Here is a tiny trained network, its code and every weight. The questions are about switching its units off for an input and a class, where a switched-off unit gives its printed mean instead of its output.

import numpy as np


def w(rows, s, z=0):
    codes = np.array(rows[::2]) - 128.0
    scale = np.full(codes.shape[1], s)
    scale[-1] = z or s
    return codes * scale


def norm(h):
    return h / np.sqrt((h * h).mean(-1, keepdims=True) + 1e-5)


def f(y):
    return y / 2 * (1 + np.tanh(0.7978845608 * (y + 0.044715 * y**3)))


def log_softmax(a):
    a = a - a.max(-1, keepdims=True)
    return a - np.log(np.exp(a).sum(-1, keepdims=True))


def net(x, mask):
    res = np.array(x, float).reshape(1, 6) / 4 @ E
    u = 0
    for l in range(4):
        y = f(norm(res) @ A[l][:, :-1].T + A[l][:, -1])
        res = res + np.where(mask[u : u + 4], y, B[l][:, -1]) @ B[l][:, :-1]
        u += 4
    return log_softmax(norm(res)[-1] @ U[:, :-1].T + U[:, -1])


A, B = {}, {}
E = w([
[132,146,137,125],'x0',
[146,158,99,98],'x1',
[97,122,71,43],'x2',
[178,186,121,79],'x3',
[158,119,164,152],'x4',
[7,186,157,116],'x5',
],0.011)
A[0] = w([
[209,130,125,165,42],'L0N0',
[254,154,80,103,167],'L0N1',
[71,74,219,7,165],'L0N2',
[144,99,112,194,5],'L0N3',
],0.007,0.0034)
B[0] = w([
[2,92,175,85,152],'L0N0',
[114,130,109,37,253],'L0N1',
[141,173,62,189,190],'L0N2',
[91,98,239,47,120],'L0N3',
],0.0071,0.0038)
A[1] = w([
[126,73,206,195,66],'L1N0',
[168,251,233,144,1],'L1N1',
[38,102,119,128,81],'L1N2',
[89,5,220,125,121],'L1N3',
],0.013,0.0022)
B[1] = w([
[191,96,110,156,248],'L1N0',
[107,74,177,85,229],'L1N1',
[118,252,141,144,193],'L1N2',
[162,122,117,165,255],'L1N3',
],0.016,0.0055)
A[2] = w([
[138,56,144,120,162],'L2N0',
[102,7,176,109,5],'L2N1',
[209,5,51,193,208],'L2N2',
[2,231,102,86,93],'L2N3',
],0.0078,0.0029)
B[2] = w([
[65,199,62,183,159],'L2N0',
[67,206,254,64,143],'L2N1',
[157,205,139,150,254],'L2N2',
[18,71,91,235,210],'L2N3',
],0.0065,0.0068)
A[3] = w([
[216,91,102,101,125],'L3N0',
[197,90,120,252,3],'L3N1',
[149,86,254,106,123],'L3N2',
[160,106,58,27,164],'L3N3',
],0.0078,0.0029)
B[3] = w([
[123,255,29,84,224],'L3N0',
[189,91,165,203,252],'L3N1',
[117,88,187,68,191],'L3N2',
[141,33,84,42,232],'L3N3',
],0.0097,0.0035)
U = w([
[187,151,10,26,129],'0',
[99,75,67,132,11],'1',
[223,87,113,219,251],'2',
[5,202,89,153,214],'3',
[104,106,233,65,61],'4',
],0.016,0.0033)

Each question gives the input, the list of numbers given to net, and the class t.
The units are the neurons (one row each of A and B). Each row of codes is followed by its name. A weight is (code - 128) times the scale printed after its matrix; where a second scale follows, it is the last column's (A, B and U).
mask holds one flag per neuron, layer by layer. A switched-off neuron (its flag False) gives its mean, the last column of its row in B, instead of its output. The means were averaged over made-up inputs and are rounded, as every weight is.
A unit's drop is (log p(t) with every unit on - log p(t) with that unit switched off) / (log p(t) with every unit on - log p(t) with every unit switched off).
The circuit of an input: a set's keep is (log p(t) with only the set's units on - log p(t) with every unit switched off) / (log p(t) with every unit on - log p(t) with every unit switched off). Starting from the 12 units with the biggest drops (on a tie, the unit counted first), units are removed one at a time, each time the one whose removal leaves the highest keep (on an exact tie, the one counted first), for as long as the keep stays at least 0.8.
circuit, biggest first: the units of the circuit, biggest drop first
top k neurons: the k neurons with the biggest drops, biggest first
k most important neurons of layer l: the k neurons of layer l with the biggest drops, biggest first
drop of u: that unit's drop, to one decimal
input [6,8,-3,-5,8,2], class 4: circuit, biggest first -> L1N1
input [-1,-8,8,7,-3,2], class 3: top 2 neurons -> L2N3; L1N0
input [5,-4,-5,-3,6,8], class 2: top 3 neurons -> L1N0; L0N1; L1N3
input [6,-2,-1,2,1,-8], class 0: circuit, biggest first -> L0N1; L3N0
input [7,-1,-2,-8,5,8], class 2: circuit, biggest first -> L1N0; L1N3
input [-8,7,6,-1,-3,3], class 3: circuit, biggest first -> L2N3; L1N2
input [6,-8,6,1,7,-5], class 0: top 2 neurons -> L0N1; L2N3
input [2,-8,2,-3,4,4], class 2: top 2 neurons -> L1N0; L0N1
input [1,4,-4,-1,4,0], class 4: top 3 neurons -> L1N1; L2N1; L3N2
input [-1,0,-2,6,3,0], class 4: drop of L1N1 -> 0.2
input [5,-6,-2,6,5,-4], class 4: drop of L1N1 -> 0.2
input [-1,1,-7,-7,2,7], class 2: drop of L3N0 -> 0.0
input [-7,4,-2,7,5,-1], class 0: 2 most important neurons of layer 0 -> L0N1; L0N3
input [5,0,7,7,-8,5], class 3: circuit, biggest first -> L2N3
